In the rows, zero is written as 128.
Each row of numbers belongs to one of the nodes below and depends on some of the facts about them. Some rows are named. Which node is each other row?

Facts:
Ω: points at; Φ: refers to
tetriklel	Ω	trekem; tetriklel	Ω	tesu; tetriklel	Ω	metram; loros	Ω	stifin; loros	Ω	pibu; skidi	Ω	kladro
skidi	Ω	lustun; skidi	Ω	defo; skazar	Ω	skovel; skazar	Ω	lutom; kloklom	Ω	pligo; sodor	Ω	danam
sodor	Ω	deklan; sodor	Ω	flanak; danam	Ω	stifin; danam	Ω	poris; brozes	Ω	flakor; brozes	Ω	bridiskek
fiplus	Ω	pibu; plapo	Ω	kladuk; plapo	Ω	pligo; plapo	Ω	trekem; plapo	Ω	breflom; trostun	Ω	stifin
pesupon	Ω	grovil; pesupon	Ω	drudeskam; nolom	Ω	skovel; lazafar	Ω	klutor; degal	Ω	klatrugo; grovil	Ω	dastom
grovil	Ω	kidrisus; kepas	Ω	plebasum; raflik	Ω	skavo; tukam	Ω	tesu; tukam	Ω	sketam; lavok	Ω	sena
lavok	Ω	deklan; lavok	Ω	kidrisus; zolek	Ω	grovil; zolek	Ω	travor; zolek	Ω	pibu; feskero	Ω	tukam
tridral	Ω	foplefar; kunis	Ω	defo; skavo	Ω	nizu; skavo	Ω	kidrisus; drepar	Ω	bridiskek; dozin	Ω	truzes
gamobi	Ω	grozuk; gamobi	Ω	fepake; trekem	Ω	tukam; trekem	Ω	bridiskek; drurin	Ω	fetra; bridiskek	Ω	feplo
tume	Ω	steklonu; dreskol	Ω	lavok; rupok	Ω	kovos; rupok	Ω	pude; brero	Ω	foplefar; brero	Ω	klival
brero	Ω	pesupon; droplozo	Ω	feplo; droplozo	Ω	tesu; dratro	Ω	dastom; flanak	Ω	klutor; flanak	Ω	skavo
flakor	Ω	draplur; flakor	Ω	klival; nizu	Ω	sena; pladrik	Ω	danam; pladrik	Ω	dreklor; dakir	Ω	steklonu
dakir	Ω	lazafar; dakir	Ω	dratro; plisekun	Ω	kladuk; plisekun	Ω	lustun; saskek	Ω	truzes; saskek	Ω	vira
dukek	Ω	femik; dukek	Ω	raflik; lutom	Ω	lazafar; brefe	Ω	drokek; brefe	Ω	sketam; metram	Ω	medritros
klival	Ω	lustun; sketri	Ω	nizu; sketri	Ω	stifin; deklan	Ω	klutor; deklan	Ω	fiplus; deklan	Ω	nizu
deklan	Ω	pibu; deklan	Ω	tesu; vira	Ω	pligo; trafa	Ω	droplozo; dedro	Ω	kidrisus; luvin	Ω	plisekun
luvin	Ω	pligo; luvin	Ω	tridral; breflom	Ω	travor; breflom	Ω	tukam; vozota	Ω	fepake; begodun	Ω	skovel
ferar	Ω	pligo; brifli	Ω	sena; brifli	Ω	klutor; brifli	Ω	medritros; fetra	Ω	ferar; pador	Ω	drepar
pador	Ω	luvin; nista	Ω	droplozo; medritros	Ω	klutor; vuskim	Ω	danam; vuskim	Ω	skavo; skaplu	Ω	tesu
mavero	Ω	skovel; zadril	Ω	travor; fepake	Ω	sena; fepake	Ω	saskek; lustun	Ω	klutor; lustun	Ω	pude
trobegru	Ω	feskero; lozul	Ω	deklan; lozul	Ω	femik; lozul	Ω	lusak; lozul	Ω	lazafar; femik	Ω	draplur
femik	Ω	kepas; femik	Ω	bridiskek; drotrolom	Ω	dozin; neskek	Ω	lustun; klatrugo	Ω	vebrol; tuskir	Ω	lazafar
defo	Ω	travor; plebasum	Ω	tesu; plebasum	Ω	drudeskam; kidrisus	Ω	klutor; kidrisus	Ω	sketam; tridru	Ω	klival
flistik	Ω	feskero; flistik	Ω	sketam; tesu	Ω	klutor; tesu	Ω	travor; dreklor	Ω	nolom; dreklor	Ω	pibu
kluske	Ω	luvin; grozuk	Ω	medritros; grozuk	Ω	brifli; stevon	Ω	loros; pude	Ω	klutor; feplo	Ω	tesu
feplo	Ω	drudeskam; feplo	Ω	lazafar; poris	Ω	kidrisus; poris	Ω	pude; tedri	Ω	trirus; kladuk	Ω	pligo
klutor	Ω	drudeskam; klutor	Ω	sketam; travor	Ω	klutor; travor	Ω	kidrisus; draplur	Ω	plebasum; draplur	Ω	travor
ritri	Ω	nuflite; klibren	Ω	skavo; klibren	Ω	nuflite; loros	Φ	fliskul; skidi	Φ	brefe; skidi	Φ	kleplo
skidi	Φ	vira; skidi	Φ	luvin; stifin	Φ	nepim; skazar	Φ	brolem; skazar	Φ	drimam; kloklom	Φ	stifin
danam	Φ	ploril; zeklim	Φ	pligo; zeklim	Φ	fepake; zeklim	Φ	nepim; zeklim	Φ	vepon; trostun	Φ	pesupon
pesupon	Φ	zeklim; pesupon	Φ	fepake; pesupon	Φ	raflik; moter	Φ	klutor; moter	Φ	drimam; ploril	Φ	stifin
lazafar	Φ	gamobi; degal	Φ	nolom; degal	Φ	stifin; grovil	Φ	ploril; grovil	Φ	nepim; grovil	Φ	dukek
grovil	Φ	klival; kepas	Φ	zogus; truzes	Φ	dedro; raflik	Φ	fepake; tukam	Φ	sena; tukam	Φ	drokek
lusak	Φ	dratro; zolek	Φ	draplur; pibu	Φ	nepim; driplom	Φ	draplur; driplom	Φ	saskek; driplom	Φ	dedro
tridral	Φ	ploril; tridral	Φ	nizu; kunis	Φ	nolom; skavo	Φ	fepake; soski	Φ	tume; gamobi	Φ	maskir
gamobi	Φ	kipleke; gamobi	Φ	drurin; flive	Φ	nepim; kipleke	Φ	nolom; drurin	Φ	vepon; bridiskek	Φ	fliskul
bridiskek	Φ	tuskir; bridiskek	Φ	drurin; skira	Φ	pligo; skira	Φ	gramem; tume	Φ	tuskir; rupok	Φ	sketri
rupok	Φ	soski; madim	Φ	skira; madim	Φ	foplefar; brero	Φ	skovel; brero	Φ	dukek; sketam	Φ	foplefar
sketam	Φ	nepim; sketam	Φ	pesupon; dratro	Φ	droklapus; dratro	Φ	tukam; flanak	Φ	stuku; flanak	Φ	kluske
flanak	Φ	dukek; keska	Φ	ploril; keska	Φ	stifin; flakor	Φ	stevon; nizu	Φ	skira; nizu	Φ	soski
nizu	Φ	nuflite; pligo	Φ	dedro; pladrik	Φ	drurin; dakir	Φ	nolom; dakir	Φ	truzes; dakir	Φ	fetra
droklapus	Φ	dedro; droklapus	Φ	stifin; plisekun	Φ	begodun; plisekun	Φ	raflik; plisekun	Φ	droklapus; vepi	Φ	pligo
vepi	Φ	zeklim; vepi	Φ	nepim; saskek	Φ	zeklim; saskek	Φ	fepake; saskek	Φ	nepim; lutom	Φ	tukam
skezi	Φ	ploril; trirus	Φ	kleplo; trirus	Φ	fetra; sketri	Φ	stifin; sketri	Φ	drurin; foplefar	Φ	saskek
foplefar	Φ	sketri; foplefar	Φ	vepi; foplefar	Φ	pesupon; vira	Φ	dedro; vira	Φ	vuskim; vira	Φ	drimam
vira	Φ	pesupon; trafa	Φ	stalol; fezem	Φ	foplefar; fezem	Φ	mavero; fezem	Φ	skezi; dedro	Φ	vepon
britrek	Φ	lusak; britrek	Φ	skezi; kladro	Φ	drepar; maskir	Φ	sodor; breflom	Φ	trostun; stugres	Φ	sketri
stugres	Φ	flubrugros; ferar	Φ	britrek; grurol	Φ	fetra; brifli	Φ	maskir; fetra	Φ	kleplol; fetra	Φ	pador
pador	Φ	fepake; drimam	Φ	vepi; drimam	Φ	sodor; sena	Φ	drokek; nista	Φ	grurol; nista	Φ	stevon
kleplol	Φ	raflik; brolem	Φ	vepon; medritros	Φ	drotrolom; vepon	Φ	nepim; pivuplo	Φ	skidi; vuskim	Φ	drokek
vuskim	Φ	gramem; vuskim	Φ	kleplol; mavero	Φ	sena; mavero	Φ	zeklim; mavero	Φ	pesupon; zadril	Φ	pladrik
zadril	Φ	sodor; zadril	Φ	klival; lustun	Φ	tume; trobegru	Φ	kleplol; trobegru	Φ	dukek; nepim	Φ	fepake
pifol	Φ	stalol; lozul	Φ	drotrolom; lozul	Φ	pifol; stuku	Φ	plebasum; stuku	Φ	stevon; sibi	Φ	nolom
sibi	Φ	fliskul; neskek	Φ	fepake; neskek	Φ	fliskul; flubrugros	Φ	bufude; flubrugros	Φ	fepake; klatrugo	Φ	brefe
klatrugo	Φ	skaplu; tuskir	Φ	dedro; plebasum	Φ	loros; kidrisus	Φ	klival; tridru	Φ	drurin; flistik	Φ	kladuk
tesu	Φ	sketam; skovel	Φ	trostun; pude	Φ	sibi; zumes	Φ	kipleke; zumes	Φ	tuskir; tedri	Φ	grurol
dastom	Φ	feplo; travor	Φ	metram; travor	Φ	droklapus; draplur	Φ	skezi; draplur	Φ	nepim; kleplo	Φ	loros
kleplo	Φ	vepon; ritri	Φ	foplefar; klibren	Φ	loros; klibren	Φ	kleplol; stalol	Φ	pador

Some nodes and their rows:
tukam: [146 113 116 131 111 100 110 128 162 122 136 150 122 125 157 135 154  87
 112 147 122 141 111 111 167 126 134 149 112 106 117 120 126 131 139 131
 116  89 129 109  91 127 120 141 152 156 131 132 112 131  97 175 147]
flanak: [137 138 128 112  99 110 142 143 103 146 124 131 134 135 149 150 156 103
 123 138 127 131 114 141 148 123 145 130 129 103 147 141 161 122 126 144
 132  91 128 126 122 139 134 143 137 145 136 120 134 129 136 125 111]
trafa: [126 125 143 131 133 119 116 153 135 131 138 146 130 120 151 134 151 118
 127 138 136 138 106 145 138 127 130 130 122 103 128 135 137 129 148 141
 133  89 127 131 120 137 124 147 154 138 142 124 130 134 119 143 124]
drotrolom: [144 119 161 122 116 132 126 136 115 146 106 123 142 109 114 146 143 120
 120 121 101 119 151 104 106 131 104 137 124 118 125 122 111 139  87 123
 144 137  92 125 135 144 107 118 106 133 146 120 156 105 142 111 144]
fiplus: [124  94 165  98 120 126 105 132 117 157 121 116 145  94 109 139 141 147
 116 110 102 116 144 109 113 137 105 154 118 117 151 106 123 152  92 134
 155 128  87 135 140 139 117 114 112 153 142 133 168 101 140 125 143]
skidi: [128 137 127 123 114 121 116 158 144 122 114 148 122 135 148 126 147 122
 140 147 131 144 113 159 124 126 133 109 129 127 137 140 137 125 147 154
 139  79 121 117 109 139  92 139 147 136 134 129 146 145 138 123 102]
luvin: [151 119 170 127 110 126 100 153 115 159 114 145 142 136  95 162 156 126
 112 104 103 144 144 123 121 145 103 142 118 117 110 126 124 129  88 119
 133 141  70 133 132 141 105 121 107 105 134 135 158  88 139  98 140]
tridral: [121 126 144 126 135 108 134 145 115 113 133 134 125 128 155 142 148 131
 119 139 137 131 130 152 129 110 131 126 128  75 113 148 142 138 138 146
 173  95 142 135 120 153 126 135 148 109 120 133 131 128 113 150  97]
pivuplo: [138 127 135 134 131 111 120 149 140 132 131 138 124 115 141 139 153 119
 122 141 133 130 110 149 133 134 129 120 126 109 139 128 140 127 132 148
 152  89 133 141 105 146 123 143 163 125 143 132 134 140 133 138 108]
klibren: [133 149 121 133 123 127 119 152 125 148 142 158 124 132 158 124 145 112
 143 125 133 137 107 160 130 141 135 125 142 111 139 142 155 129 154 137
 127  88 142 140 120 143 114 154 157 138 160 121 144 142 137 133 119]
degal: [105 124 136 120 161 135 138 153 108 129 153 134 132 133 165 133 152 145
 137 125 141 121 127 158 120 107 129 136 111  67 125 170 150 127 144 147
 180  91 136 143 141 177 129 140 157 111 124 135 146 132 102 156  98]
mavero: [129 101 152 111 105  78  85 137 146 120 102 141 124  99 136 155 135 149
  99 156 126 145  88 139 151 120 128 108 136 119 138  84 139 169 141 173
 145  84 130 112  77 104 137 131 129 148 144 136 132 142 137 134 101]
britrek: [135 125 131 122 133 112 117 137 135 129 132 143 125 117 156 138 148 113
 128 139 124 125 120 149 144 126 129 131 135  96 123 128 140 141 134 143
 161  81 148 126 103 150 128 140 145 118 141 126 123 137 131 144  96]
brero: [124 137 137 128 118 116 116 151 135 122 123 147 124 121 153 133 143 122
 126 144 131 138 116 152 132 122 126 117 132 111 124 134 140 134 151 147
 150  89 131 122 107 132 110 139 143 135 136 124 136 139 132 132 104]
nepim: [110 145 169 117 177 117 122 185 103 136 140 139  79 121 124 202  80 179
 101 157 126 124  37 182 190 121 117  74 111 115 151  79 128 153 125  91
 181 178 139 128  88  99 197 133 167  99 189 115 170 137  92 163  94]
tridru: [133 107 148 158 122 117 137 147 100 120  91 141 135 111 144 149 157 149
 101 141 155 146 132 171 110 129 125  86  93 145 150 171 131 107 145 159
 181  92 128 156  96 111  93 141 181 136  94 135 146 164 133 127 101]
dreklor: [129  93 165  98 117 126 105 134 113 162 118 123 148  91 106 142 139 152
 112 113 101 115 142 106 111 133 106 154 120 119 145 109 121 151  96 134
 150 132  88 135 139 138 111 116 107 153 147 126 172 102 143 112 139]
skira: [136 130 125 125 121 102 105 151 143 128 124 132 133 122 133 139 149 122
 128 155 131 130 104 141 143 130 131 121 132 106 137 105 136 121 122 153
 137  92 140 128 100 155 127 134 160 138 150 138 115 128 138 142 103]
grozuk: [146 120 168 110 111 129 132 136 110 152 111 121 141 109 114 155 148 123
 115 126 105 126 146 100 122 128 114 141 118 123 132 131 118 131  77 129
 142 126  88 122 132 136 113 113 109 132 144 115 154 101 150 105 134]
zumes: [120 132 130 140 132 112 128 159 137 126 129 132 131 113 137 124 166 129
 130 136 144 131 110 159 128 138 130 121 120 108 145 129 143 115 130 154
 141  89 132 143 115 164 116 152 169 131 144 139 129 137 133 138 102]

Which node is each row?
No name comes twice in this set of rows, the named rows included.
[105 123 154 126 158 114 152 141 103 105 140 110 137 123 161 154 159 155
 114 131 140 112 138 154 124  96 124 132 111  47 110 172 145 143 124 150
 216  96 152 158 124 176 147 125 153  90 106 138 120 128  97 161  82]	keska
[131 138 138 103 101 109 152 165 122 121 109 130 114 135 161 147 159 103
 124 157 138 145 111 148 142 108 158 108 120 124 138 165 161 115 129 166
 123  69 107 101 122 143 102 138 119 127 122 118 151 143 142 101 100]	lustun
[119 132 122 132 117 105 121 154 138 125 129 126 135 126 144 130 155 112
 125 139 135 133 110 149 130 122 129 129 134  88 124 123 147 131 136 162
 145  91 141 135 110 156 124 146 153 138 142 136 129 128 125 143 107]	dratro
[127 136 146 128 154 107 104 181 116 141 120 125 102 122 103 196  99 178
 115 173 131 128  47 172 182 131 123  67  96 136 174  75 125 117 125 111
 163 157 140 128  77 115 170 122 184 131 169 124 146 144 118 152  89]	zeklim
[141 131 146 139 129  99  86 170 132 146 136 181 126 156 127 151 182 131
 108 110 133 161 109 168 153 152 136 141 126  87 110 127 154 120 142 151
 140 110 108 139 107 144 127 144 146  88 120 145 133 120 124 119 117]	ferar
[121 138 158 126 143  98 104 181 110 128 126 141  93 129 122 190  99 164
  97 152 122 133  51 175 175 115 121  85 118 115 142  73 135 148 133 110
 162 167 137 134  84 103 176 132 151 113 172 121 151 131 101 155 103]	saskek
[140 135 134  99 167 119  97 145 103 155 132 142  99 140 134 191  95 156
 136 164 108 117  94 151 182 125 129 101 116 116 143 108 125 109 126 103
 190 115 160 114  83 130 150 110 163 120 153 111 140 138 115 166  81]	flive
[158 112 161  98 109 121 163 133 106 157 111 110 140 107 118 162 164  87
 102 129 102 111 144  82 150 130 133 142  90 121 143 140 124 103  48 117
 125 123  70 109 133 140 135 114 102 135 136 107 144  93 126 110 156]	klutor
[130 117 151 156 141 128 132 164 106 133 118 140 137 119 148 141 164 137
 114 143 158 150 119 150 117 130 135 102  84 125 146 167 128 112 164 144
 141 102 113 152 111 126  89 131 185 158 123 130 128 157 104 154 125]	bridiskek
[136 119 163 129 138 150 134 145 121 150 127 129 136  99 114 129 145 114
 128 107 111 117 143 122 106 146 105 143 116 126 135 135 114 129  89 118
 147 131  84 146 152 149 106 134 127 119 157 124 166 110 151 112 141]	fliskul
[145 141 116 117  96 100 155 137 106 146 125 130 129 135 145 154 157  85
 110 138 123 121 122 151 159 130 149 132 119  97 154 147 171 108  99 135
 134 101 141 132 121 140 151 142 136 145 129 121 137 125 130 128 127]	kidrisus
[116 121 160 154 105  74 120 169 151  93 113 134 107  91 129 172 126 132
  47 145 142 153  53 157 163 117 128  85 120 112 128  69 129 184 125 150
 125 159 125 130  75  79 173 154 146 130 163 141 134 134 102 143 130]	pesupon

Now the same nodes, written a new way:
Named rows:
grovil: [136 121 116  90 136 125 147 116  96 149 108 128  70]
drotrolom: [101 139 139 157  95 121 111  99 185 106 117 103 102]
femik: [108 155 104 113 122 158 132  95 114 128 119 128 115]
brefe: [140 138  96 186 131 172 146 157 153  99 146 131 144]
dukek: [148 136 179 178 127 151 121 161 147 112 149 152 111]
droplozo: [115 166 104 124 127 162 143  95 112 117 106 124 118]
fetra: [123 107 121 197  94  97 118  92 154 102 165 150  48]
trobegru: [121 131 113 123 134 160 114 139 123 143 133 144  42]
tridral: [141 132 131  90 121  83 145  97 110 121  89 125  82]
plisekun: [138 137 126 105 116  77 138 112 127 132 122  99  39]
dreskol: [107 134 128 108 104 147 123 111 149 155 105  76 121]
draplur: [155 144 164 129 148 116 155 144 114 110 101 130 115]
kepas: [104 171  81  98 126 157 135  77 110 130  98 116 104]
vira: [140  98  93 164 111  55 142 114 156 115 141  97  76]
tetriklel: [120 174 112 100 105 156 130 111 140 134 122  98 121]
feskero: [104 153 107 128 129 164 156  91 103 110 110 124 121]
zumes: [124  71 101 109 117 125 125  78 138 174 105 159 137]
keska: [116  95 138  79 138 103 117 109 145 136  73 143  98]
lusak: [116 131 165 118 145 106 162 133 114  95  91 113 114]
pibu: [ 95  62 163 132 147  92 180 134 109 113  97 100 113]

Rows to name:
No name comes twice in this set of rows, the named rows included.
[149 117 102 114  95 126 136  91 132 155 133 153 136]	tridru
[145 102 178 181 151 104 140 164 161  70 105 164 175]	nepim
[147 130 126 105  91  48 120  96 157 131 116 109  80]	kloklom
[160 106 122 176  77  68 150  91 172 103 154 138 166]	drurin
[107 122 105 137 106 107 124  84 171 128 100  83 114]	dozin
[107  94 133  79 120  80 141 187 151  57 128 101  97]	mavero
[124 106 176 187 168 112 166 131 131 116  80  77 112]	sena
[133 100 170 158 160 121 157 104 124 137  82 125 158]	nuflite
[107 152  95 157  96  98 151  53 150  84 107  98 116]	kladuk
[129  69 129 143  99 125 125  79 143 134 121 192 169]	kipleke
[125  87 162 124 127  90 136  97 116 170  91  68 116]	nizu
[113  78 129 102  83 105 134 126 147 150 161 112 178]	pladrik
[142 100 115 125  74 101 112  77 135 205 134 101 138]	gamobi

